Below are the code and all the weights of a small trained network. Each question names an input and a class and asks about switching units off, where a switched-off unit gives its printed mean instead of its output.

import numpy as np


def w(rows, s, z=0):
    codes = np.array(rows[::2]) - 128.0
    scale = np.full(codes.shape[1], s)
    scale[-1] = z or s
    return codes * scale


def norm(h):
    return h / np.sqrt((h * h).mean(-1, keepdims=True) + 1e-5)


def f(y):
    return y / 2 * (1 + np.tanh(0.7978845608 * (y + 0.044715 * y**3)))


def log_softmax(a):
    a = a - a.max(-1, keepdims=True)
    return a - np.log(np.exp(a).sum(-1, keepdims=True))


def net(x, mask):
    res = np.array(x, float).reshape(1, 4) / 4 @ E
    u = 0
    for l in range(3):
        y = f(norm(res) @ A[l][:, :-1].T + A[l][:, -1])
        res = res + np.where(mask[u : u + 11], y, B[l][:, -1]) @ B[l][:, :-1]
        u += 11
    return log_softmax(norm(res)[-1] @ U[:, :-1].T + U[:, -1])


A, B = {}, {}
E = w([
[165,206,101,111,153,54,179,144],'x0',
[114,131,43,133,5,100,152,48],'x1',
[57,106,161,156,142,55,130,125],'x2',
[172,95,122,223,138,112,155,119],'x3',
],0.011)
A[0] = w([
[197,196,145,94,224,47,143,155,53],'L0N0',
[133,138,115,123,98,118,129,112,93],'L0N1',
[154,136,186,109,251,161,117,168,12],'L0N2',
[197,107,150,221,189,134,130,134,69],'L0N3',
[124,125,114,126,113,129,131,119,34],'L0N4',
[169,116,138,194,162,117,125,135,43],'L0N5',
[31,111,180,155,207,58,121,141,26],'L0N6',
[206,144,126,115,160,194,127,137,12],'L0N7',
[216,141,135,101,166,207,123,137,36],'L0N8',
[78,157,165,3,185,150,108,144,3],'L0N9',
[79,52,178,148,170,232,100,139,61],'L0N10',
],0.025,0.0032)
B[0] = w([
[185,223,110,227,118,209,101,96,240],'L0N0',
[135,79,140,171,171,112,152,101,153],'L0N1',
[69,59,149,174,239,36,131,83,250],'L0N2',
[21,112,97,61,105,178,164,138,208],'L0N3',
[125,142,128,138,169,86,155,123,135],'L0N4',
[62,133,138,100,91,161,170,157,175],'L0N5',
[254,91,167,30,103,91,111,165,228],'L0N6',
[214,128,136,64,114,100,132,167,189],'L0N7',
[214,96,167,53,95,95,93,148,205],'L0N8',
[10,125,110,62,79,187,183,156,231],'L0N9',
[182,230,115,229,122,199,109,95,231],'L0N10',
],0.033,0.021)
A[1] = w([
[129,138,116,138,59,86,128,118,91],'L1N0',
[119,114,83,131,128,120,102,118,61],'L1N1',
[91,71,67,141,149,50,104,88,91],'L1N2',
[131,185,109,212,101,138,102,103,37],'L1N3',
[20,73,89,83,99,174,212,162,79],'L1N4',
[129,139,39,109,5,62,137,8,90],'L1N5',
[187,62,136,71,93,77,96,155,1],'L1N6',
[163,109,147,50,89,79,132,146,22],'L1N7',
[132,106,90,154,120,124,119,169,40],'L1N8',
[13,127,123,91,96,140,127,200,35],'L1N9',
[93,132,84,140,122,152,53,133,102],'L1N10',
],0.025,0.0027)
B[1] = w([
[131,125,119,86,157,169,108,117,138],'L1N0',
[127,129,129,115,151,126,119,124,126],'L1N1',
[97,119,172,149,158,76,151,116,179],'L1N2',
[146,161,134,174,138,139,120,108,216],'L1N3',
[80,156,121,100,43,101,173,100,252],'L1N4',
[128,128,143,65,194,253,97,183,194],'L1N5',
[201,135,143,101,152,58,161,143,223],'L1N6',
[179,73,141,137,134,123,120,181,226],'L1N7',
[134,133,113,106,137,134,131,107,122],'L1N8',
[58,138,108,81,108,124,149,56,202],'L1N9',
[146,122,104,110,180,151,145,136,140],'L1N10',
],0.04,0.015)
A[2] = w([
[113,110,60,158,117,88,79,146,52],'L2N0',
[208,134,86,181,110,105,107,166,47],'L2N1',
[119,104,58,151,115,78,53,121,79],'L2N2',
[141,167,51,250,124,180,78,131,108],'L2N3',
[174,107,81,121,67,103,81,140,5],'L2N4',
[111,203,71,154,122,76,20,147,24],'L2N5',
[123,150,107,226,102,42,93,74,111],'L2N6',
[86,133,72,143,129,87,86,206,77],'L2N7',
[84,49,117,165,254,65,110,89,90],'L2N8',
[192,10,103,125,129,100,157,242,69],'L2N9',
[186,174,105,229,109,231,55,126,51],'L2N10',
],0.02,0.0035)
B[2] = w([
[124,113,141,123,116,197,108,165,124],'L2N0',
[28,109,187,49,169,117,164,78,180],'L2N1',
[71,103,183,105,102,186,108,229,124],'L2N2',
[215,185,177,208,159,96,108,82,210],'L2N3',
[150,95,157,99,171,175,173,175,147],'L2N4',
[107,181,177,149,94,99,164,113,135],'L2N5',
[168,134,133,165,48,124,218,164,140],'L2N6',
[141,98,153,101,164,170,151,118,123],'L2N7',
[83,22,130,166,89,84,95,115,194],'L2N8',
[254,123,129,137,70,54,124,154,218],'L2N9',
[98,182,63,224,127,119,155,120,252],'L2N10',
],0.025,0.016)
U = w([
[165,225,130,223,158,193,131,97,149],'0',
[247,108,172,35,127,92,131,186,132],'1',
[34,148,115,47,61,151,183,108,155],'2',
[55,36,188,166,214,117,101,125,129],'3',
[142,133,130,162,88,53,158,83,254],'4',
[111,120,34,131,110,92,34,167,41],'5',
[99,123,49,130,102,106,18,186,23],'6',
[109,108,3,132,128,94,64,169,27],'7',
],0.014,0.0096)

Each question gives the input, the list of numbers given to net, and the class t.
The units are the neurons (one row each of A and B). Each row of codes is followed by its name. A weight is (code - 128) times the scale printed after its matrix; where a second scale follows, it is the last column's (A, B and U).
mask holds one flag per neuron, layer by layer. A switched-off neuron (its flag False) gives its mean, the last column of its row in B, instead of its output. The means were averaged over made-up inputs and are rounded, as every weight is.
A unit's drop is (log p(t) with every unit on - log p(t) with that unit switched off) / (log p(t) with every unit on - log p(t) with every unit switched off).
The circuit of an input: a set's keep is (log p(t) with only the set's units on - log p(t) with every unit switched off) / (log p(t) with every unit on - log p(t) with every unit switched off). Starting from the 12 units with the biggest drops (on a tie, the unit counted first), units are removed one at a time, each time the one whose removal leaves the highest keep (on an exact tie, the one counted first), for as long as the keep stays at least 0.8.
units of the circuit, in order: the units of the circuit, biggest drop first
unit that matters most: the unit with the biggest drop
top k neurons: the k neurons with the biggest drops, biggest first
top k neurons in layer l: the k neurons of layer l with the biggest drops, biggest first
input [2,-8,-7,-6], class 3: top 2 neurons => [L0N2 L0N6]
input [-6,-6,3,1], class 0: units of the circuit, in order => [L0N10]
input [-6,-5,8,8], class 1: top 4 neurons => [L0N6 L0N0 L0N9 L0N10]
input [-4,6,-8,-4], class 1: top 4 neurons => [L0N10 L0N0 L0N2 L0N9]
input [-4,3,-7,7], class 1: top 2 neurons => [L0N9 L0N8]
input [5,-1,8,7], class 1: top 3 neurons => [L0N6 L0N9 L0N10]
input [-8,4,8,-6], class 0: top 2 neurons => [L0N10 L0N8]
input [6,-8,2,-6], class 3: top 3 neurons => [L0N2 L0N10 L0N3]
input [6,-1,-3,-8], class 2: top 2 neurons in layer 0 => [L0N9 L0N10]
input [-3,-4,3,0], class 3: top 4 neurons => [L0N2 L0N0 L0N8 L0N6]
input [4,8,8,1], class 1: top 3 neurons => [L0N0 L0N10 L0N9]
input [-4,0,6,5], class 1: top 3 neurons in layer 0 => [L0N6 L0N0 L0N9]
input [-6,5,-4,2], class 0: top 3 neurons => [L0N6 L0N2 L0N9]
input [3,-5,3,8], class 2: unit that matters most => L0N3
input [-8,7,-4,3], class 0: top 2 neurons => [L0N9 L0N2]
input [-6,0,6,2], class 0: top 3 neurons in layer 0 => [L0N10 L0N8 L0N7]
input [4,3,5,5], class 1: top 3 neurons => [L0N10 L0N9 L0N2]
input [-7,7,-7,-6], class 0: top 2 neurons => [L0N6 L0N9]
input [5,1,-4,-7], class 2: top 2 neurons => [L0N9 L0N10]
input [-4,3,1,-6], class 2: unit that matters most => L0N0
input [3,-6,-4,3], class 3: top 3 neurons in layer 0 => [L0N2 L0N6 L0N9]
input [8,-5,-4,8], class 0: top 2 neurons in layer 0 => [L0N0 L0N9]
input [-4,1,5,1], class 1: top 2 neurons in layer 0 => [L0N6 L0N0]
input [7,0,5,6], class 0: top 2 neurons in layer 0 => [L0N0 L0N9]
input [-2,1,-4,-5], class 2: top 2 neurons in layer 1 => [L1N9 L1N4]
input [-3,-5,4,4], class 3: top 2 neurons in layer 1 => [L1N4 L1N7]
input [-3,6,-8,5], class 1: top 2 neurons in layer 0 => [L0N0 L0N10]
input [4,1,-6,2], class 1: unit that matters most => L0N8
